Below are the code and all the weights of a small trained network. Each question names an input and a target symbol and asks about switching units off, where a switched-off unit gives its printed mean instead of its output.

import numpy as np


def w(rows, s, z=0):
    codes = np.array(rows[::2]) - 128.0
    scale = np.full(codes.shape[1], s)
    scale[-1] = z or s
    return codes * scale


def norm(h):
    return h / np.sqrt((h * h).mean(-1, keepdims=True) + 1e-5)


def f(y):
    return np.maximum(y, 0)


def softmax(a):
    e = np.exp(a - a.max(-1, keepdims=True))
    return e / e.sum(-1, keepdims=True)


def log_softmax(a):
    a = a - a.max(-1, keepdims=True)
    return a - np.log(np.exp(a).sum(-1, keepdims=True))


def net(x, mask):
    ids = ['αβδζηθμξστω'.index(c) for c in x.split()]
    T = len(ids)
    res = E[ids] + P[:T]
    q, k, v = (norm(res) @ M[0].T for M in (Q, K, V))
    z = softmax(np.where(np.tri(T) > 0, q @ k.T / 3**0.5, -1e9)) @ v
    res = res + np.where(mask[0], z, O[0][:, -1]) @ O[0][:, :-1]
    y = f(norm(res) @ A[0][:, :-1].T + A[0][:, -1])
    res = res + np.where(mask[1:9], y, B[0][:, -1]) @ B[0][:, :-1]
    return log_softmax(norm(res)[-1] @ U[:, :-1].T + U[:, -1])


Q, K, V, O, A, B = {}, {}, {}, {}, {}, {}
E = w([
[151,179,106,155,132],'α',
[120,160,165,128,159],'β',
[97,213,106,172,188],'δ',
[60,188,116,104,134],'ζ',
[142,64,61,70,130],'η',
[126,168,55,188,194],'θ',
[131,199,143,155,173],'μ',
[116,156,198,2,213],'ξ',
[206,134,128,144,168],'σ',
[126,103,170,40,70],'τ',
[95,131,162,147,186],'ω',
],0.022)
P = w([
[76,71,154,133,92],'0',
[145,150,156,9,188],'1',
[170,129,192,105,168],'2',
[153,133,145,101,193],'3',
[133,120,145,89,171],'4',
[122,111,146,99,171],'5',
[132,153,169,55,207],'6',
],0.011)
Q[0] = w([
[102,59,125,106,105],'head 0',
[140,88,152,82,212],'head 0',
[88,176,48,2,202],'head 0',
],0.0072)
K[0] = w([
[125,151,140,151,206],'head 0',
[76,155,2,155,72],'head 0',
[100,57,109,253,45],'head 0',
],0.0059)
V[0] = w([
[255,22,4,101,113],'head 0',
[147,81,198,43,181],'head 0',
[217,125,241,217,131],'head 0',
],0.011)
O[0] = w([
[205,118,101,38,148,2],'head 0',
[79,162,75,129,207,85],'head 0',
[77,223,128,138,9,90],'head 0',
],0.014,0.0068)
A[0] = w([
[121,90,231,51,150,32],'neuron 0',
[39,92,208,123,170,113],'neuron 1',
[194,181,102,177,105,242],'neuron 2',
[151,208,180,178,219,116],'neuron 3',
[101,67,243,191,214,125],'neuron 4',
[255,163,167,11,146,100],'neuron 5',
[65,53,161,137,86,96],'neuron 6',
[181,52,102,204,94,3],'neuron 7',
],0.009,0.0055)
B[0] = w([
[186,244,188,197,117,161],'neuron 0',
[180,166,121,110,80,204],'neuron 1',
[73,200,113,15,52,205],'neuron 2',
[206,242,168,93,81,234],'neuron 3',
[254,177,146,204,112,253],'neuron 4',
[131,177,1,159,124,192],'neuron 5',
[56,84,178,85,90,156],'neuron 6',
[33,215,36,96,123,139],'neuron 7',
],0.0082,0.0084)
U = w([
[149,103,165,81,56,203],'α',
[115,133,53,194,109,181],'β',
[145,116,162,180,102,128],'δ',
[160,78,182,210,173,134],'ζ',
[163,67,109,94,151,169],'η',
[246,136,87,129,56,29],'θ',
[100,136,133,154,113,114],'μ',
[102,153,151,139,175,64],'ξ',
[121,159,85,84,75,104],'σ',
[124,147,211,69,197,23],'τ',
[81,112,138,149,141,253],'ω',
],0.013,0.0048)

Each question gives the input, a string of symbols that net reads in full, and the target symbol t.
The units are the heads (3 rows each of Q, K, V and O) and the neurons (one row each of A and B). Each row of codes is followed by its name. A weight is (code - 128) times the scale printed after its matrix; where a second scale follows, it is the last column's (O, A, B and U).
mask holds one flag per unit, heads first, then neurons. A switched-off unit (its flag False) gives its mean, the last column of its rows in O or B, instead of its output. The means were averaged over made-up inputs and are rounded, as every weight is.
A unit's drop is (log p(t) with every unit on - log p(t) with that unit switched off) / (log p(t) with every unit on - log p(t) with every unit switched off).
The circuit of an input: a set's keep is (log p(t) with only the set's units on - log p(t) with every unit switched off) / (log p(t) with every unit on - log p(t) with every unit switched off). Starting from all 9 units, units are removed one at a time, each time the one whose removal leaves the highest keep (on an exact tie, the one counted first), for as long as the keep stays at least 0.8.
circuit, biggest first: the units of the circuit, biggest drop first
k most important neurons: the k neurons with the biggest drops, biggest first
drop when u is switched off: that unit's drop, to one decimal
input ζ ω τ θ ζ, target ζ: most important neuron : [neuron 2]
input ζ δ δ α ζ ω, target ζ: circuit, biggest first : [head 0; neuron 2]
input θ α ζ, target θ: circuit, biggest first : [head 0; neuron 5]
input θ θ δ, target θ: circuit, biggest first : [head 0; neuron 4]
input σ θ θ, target σ: circuit, biggest first : [head 0; neuron 2]
input θ θ μ, target θ: circuit, biggest first : [head 0; neuron 4]
input σ θ σ θ σ β σ, target σ: circuit, biggest first : [head 0; neuron 4; neuron 2]
input β θ θ θ σ α, target σ: 3 most important neurons : [neuron 2; neuron 4; neuron 0]
input θ ξ σ α ω, target θ: 2 most important neurons : [neuron 4; neuron 1]
input σ μ ζ ζ α, target σ: circuit, biggest first : [head 0; neuron 2]
input θ ζ ζ σ θ μ, target θ: 2 most important neurons : [neuron 4; neuron 3]
input α τ τ η η, target α: circuit, biggest first : [head 0; neuron 4]
input θ α τ, target θ: circuit, biggest first : [head 0; neuron 5]
input θ β ξ σ α ξ, target θ: circuit, biggest first : [neuron 5; head 0]
input η θ σ μ β, target η: circuit, biggest first : [head 0]
input α σ α δ σ, target α: 2 most important neurons : [neuron 4; neuron 2]
input θ α ξ α θ τ ω, target θ: circuit, biggest first : [head 0; neuron 4]
input σ α δ τ, target σ: 2 most important neurons : [neuron 4; neuron 3]
input θ θ τ, target θ: 2 most important neurons : [neuron 5; neuron 0]
input σ σ ξ, target σ: circuit, biggest first : [head 0]
input α θ ζ α α, target α: drop when neuron 2 is switched off : 0.1
input η τ θ ω θ, target η: drop when head 0 is switched off : 1.0
input ζ μ δ θ θ, target ζ: drop when neuron 4 is switched off : 0.0
